Here is a tiny trained network, its code and every weight. The questions are about switching its units off for an input and a target symbol, where a switched-off unit gives its printed mean instead of its output.

import numpy as np


def w(rows, s, z=0):
    codes = np.array(rows[::2]) - 128.0
    scale = np.full(codes.shape[1], s)
    scale[-1] = z or s
    return codes * scale


def softmax(a):
    e = np.exp(a - a.max(-1, keepdims=True))
    return e / e.sum(-1, keepdims=True)


def log_softmax(a):
    a = a - a.max(-1, keepdims=True)
    return a - np.log(np.exp(a).sum(-1, keepdims=True))


def net(x, mask):
    ids = ['αβγδεζηθμξπστφψω'.index(c) for c in x.split()]
    T = len(ids)
    res = E[ids] + P[:T]
    u = 0
    for l in range(3):
        r = res
        for j in range(2):
            rows = slice(3 * j, 3 * j + 3)
            q, k, v = (r @ M[l][rows].T for M in (Q, K, V))
            z = softmax(np.where(np.tri(T) > 0, q @ k.T / 3**0.5, -1e9)) @ v
            o = O[l][rows]
            res = res + np.where(mask[u + j], z, o[:, -1]) @ o[:, :-1]
        u += 2
    return log_softmax(res[-1] @ U[:, :-1].T + U[:, -1])


Q, K, V, O = {}, {}, {}, {}
E = w([
[106,108,126,104],'α',
[117,160,75,108],'β',
[185,123,115,163],'γ',
[149,113,79,152],'δ',
[149,102,119,126],'ε',
[147,78,88,196],'ζ',
[128,103,144,155],'η',
[162,149,51,171],'θ',
[117,151,156,70],'μ',
[95,63,128,132],'ξ',
[167,193,65,136],'π',
[73,118,66,106],'σ',
[184,184,148,74],'τ',
[49,88,48,171],'φ',
[248,147,149,109],'ψ',
[219,85,197,106],'ω',
],0.015)
P = w([
[100,159,204,127],'0',
[169,133,41,24],'1',
[172,123,81,2],'2',
[172,129,171,26],'3',
[175,116,162,28],'4',
[183,105,172,29],'5',
],0.0054)
Q[0] = w([
[150,4,86,92],'0.h1',
[4,149,189,237],'0.h1',
[162,92,164,164],'0.h1',
[63,84,146,150],'0.h2',
[35,218,143,235],'0.h2',
[84,173,115,136],'0.h2',
],0.012)
K[0] = w([
[169,244,254,186],'0.h1',
[225,25,40,24],'0.h1',
[105,228,113,76],'0.h1',
[27,97,115,134],'0.h2',
[57,149,25,196],'0.h2',
[77,154,60,124],'0.h2',
],0.0098)
V[0] = w([
[212,220,164,85],'0.h1',
[116,108,66,37],'0.h1',
[74,135,204,63],'0.h1',
[153,57,143,152],'0.h2',
[135,72,214,207],'0.h2',
[154,253,104,76],'0.h2',
],0.011)
O[0] = w([
[85,254,148,104,211],'0.h1',
[33,76,66,163,159],'0.h1',
[111,126,79,5,156],'0.h1',
[157,185,55,92,139],'0.h2',
[120,166,31,98,50],'0.h2',
[82,157,219,196,253],'0.h2',
],0.0086,0.0042)
Q[1] = w([
[215,156,46,216],'1.h1',
[115,86,94,105],'1.h1',
[66,147,71,157],'1.h1',
[217,157,144,128],'1.h2',
[90,114,124,71],'1.h2',
[2,171,225,81],'1.h2',
],0.0089)
K[1] = w([
[215,116,130,85],'1.h1',
[77,135,59,166],'1.h1',
[2,123,70,192],'1.h1',
[44,55,130,225],'1.h2',
[111,89,215,75],'1.h2',
[237,211,124,105],'1.h2',
],0.0068)
V[1] = w([
[102,125,152,95],'1.h1',
[96,158,104,255],'1.h1',
[222,125,242,65],'1.h1',
[151,114,154,100],'1.h2',
[149,104,119,183],'1.h2',
[10,173,94,148],'1.h2',
],0.008)
O[1] = w([
[93,104,123,139,155],'1.h1',
[168,155,197,113,59],'1.h1',
[49,186,41,142,253],'1.h1',
[113,133,99,150,150],'1.h2',
[141,144,141,125,87],'1.h2',
[100,81,245,89,108],'1.h2',
],0.011,0.0048)
Q[2] = w([
[69,113,146,87],'2.h1',
[181,198,112,76],'2.h1',
[84,139,96,148],'2.h1',
[5,122,164,110],'2.h2',
[113,109,213,206],'2.h2',
[182,38,133,172],'2.h2',
],0.012)
K[2] = w([
[44,71,137,152],'2.h1',
[129,181,198,83],'2.h1',
[187,75,193,102],'2.h1',
[168,252,88,102],'2.h2',
[70,146,62,153],'2.h2',
[109,112,89,182],'2.h2',
],0.014)
V[2] = w([
[93,134,163,110],'2.h1',
[131,217,177,75],'2.h1',
[122,159,189,118],'2.h1',
[192,134,160,200],'2.h2',
[1,83,95,199],'2.h2',
[145,73,152,126],'2.h2',
],0.01)
O[2] = w([
[103,26,63,183,144],'2.h1',
[59,118,62,201,136],'2.h1',
[92,79,109,214,98],'2.h1',
[254,131,124,241,3],'2.h2',
[152,94,161,84,239],'2.h2',
[74,54,33,222,12],'2.h2',
],0.0056,0.0043)
U = w([
[156,92,121,75,217],'α',
[115,69,126,144,248],'β',
[113,195,107,138,170],'γ',
[177,148,151,142,236],'δ',
[162,141,140,107,181],'ε',
[208,199,129,114,18],'ζ',
[131,145,1,101,94],'η',
[141,159,138,177,147],'θ',
[79,79,95,85,2],'μ',
[197,138,140,58,136],'ξ',
[82,95,131,184,10],'π',
[186,68,187,102,211],'σ',
[61,131,138,118,52],'τ',
[228,104,121,119,110],'φ',
[85,213,198,118,44],'ψ',
[123,168,100,66,23],'ω',
],0.0093,0.0082)

Each question gives the input, a string of symbols that net reads in full, and the target symbol t.
The units are the heads (3 rows each of Q, K, V and O). Each row of codes is followed by its name. A weight is (code - 128) times the scale printed after its matrix; where a second scale follows, it is the last column's (O and U).
mask holds one flag per head, layer by layer. A switched-off head (its flag False) gives its mean, the last column of its rows in O, instead of its output. The means were averaged over made-up inputs and are rounded, as every weight is.
A unit's drop is (log p(t) with every unit on - log p(t) with that unit switched off) / (log p(t) with every unit on - log p(t) with every unit switched off).
The circuit of an input: a set's keep is (log p(t) with only the set's units on - log p(t) with every unit switched off) / (log p(t) with every unit on - log p(t) with every unit switched off). Starting from all 6 units, units are removed one at a time, each time the one whose removal leaves the highest keep (on an exact tie, the one counted first), for as long as the keep stays at least 0.8.
units of the circuit, in order: the units of the circuit, biggest drop first
unit that matters most: the unit with the biggest drop
heads that matter: for each layer, one digit per head in row order, 1 if its drop is at least 0.15 and else 0, layers parted by /
input ψ μ τ ζ π, target ψ: unit that matters most -> 2.h2
input ω ξ ψ θ ω δ, target η: heads that matter -> 01 / 00 / 00
input θ δ β μ ψ, target γ: units of the circuit, in order -> (1.h1, 0.h1)
input θ γ γ τ, target ψ: heads that matter -> 01 / 10 / 00
input η σ ω β ω, target η: units of the circuit, in order -> (1.h1, 0.h1)
input δ θ τ α, target ψ: units of the circuit, in order -> (0.h2, 1.h1, 0.h1)
input ε ψ γ τ μ, target ψ: units of the circuit, in order -> (0.h2, 1.h1, 2.h2)
input σ γ ζ ε, target σ: heads that matter -> 10 / 10 / 10
input η ω ζ, target η: units of the circuit, in order -> (0.h1, 1.h1)
input ψ φ ζ ζ, target ψ: heads that matter -> 10 / 11 / 01
input θ α δ θ θ, target θ: units of the circuit, in order -> (0.h1, 1.h1, 2.h2, 2.h1)
input ζ α θ, target ζ: units of the circuit, in order -> (0.h1, 2.h1, 1.h2, 2.h2)
input ψ δ σ σ, target ψ: heads that matter -> 10 / 10 / 01
input φ ξ ξ σ δ, target φ: unit that matters most -> 0.h1
input θ ψ α, target θ: units of the circuit, in order -> (0.h1, 2.h2, 1.h2, 1.h1)
input θ β β, target θ: units of the circuit, in order -> (0.h1, 2.h2, 1.h1, 2.h1)
input θ φ θ, target θ: units of the circuit, in order -> (1.h1, 0.h1, 2.h2, 2.h1)
input ω δ ψ α ω ψ, target ω: heads that matter -> 10 / 11 / 01
input θ α π ω, target η: units of the circuit, in order -> (1.h1, 0.h2)
input γ ζ β φ ω ψ, target η: units of the circuit, in order -> (1.h1)
input β μ β τ β θ, target β: heads that matter -> 10 / 01 / 10
input η γ ζ ω ε, target η: heads that matter -> 10 / 00 / 00
input θ γ π, target θ: heads that matter -> 10 / 10 / 11
input τ ω α, target η: heads that matter -> 01 / 00 / 10
input μ β η η, target μ: units of the circuit, in order -> (0.h1, 2.h2, 1.h2, 1.h1)
input ψ ψ β, target ψ: heads that matter -> 11 / 10 / 01
input β β η δ, target β: unit that matters most -> 2.h1
input ω ψ ξ, target η: heads that matter -> 11 / 01 / 00
input β θ ξ φ, target σ: units of the circuit, in order -> (0.h1, 1.h1)
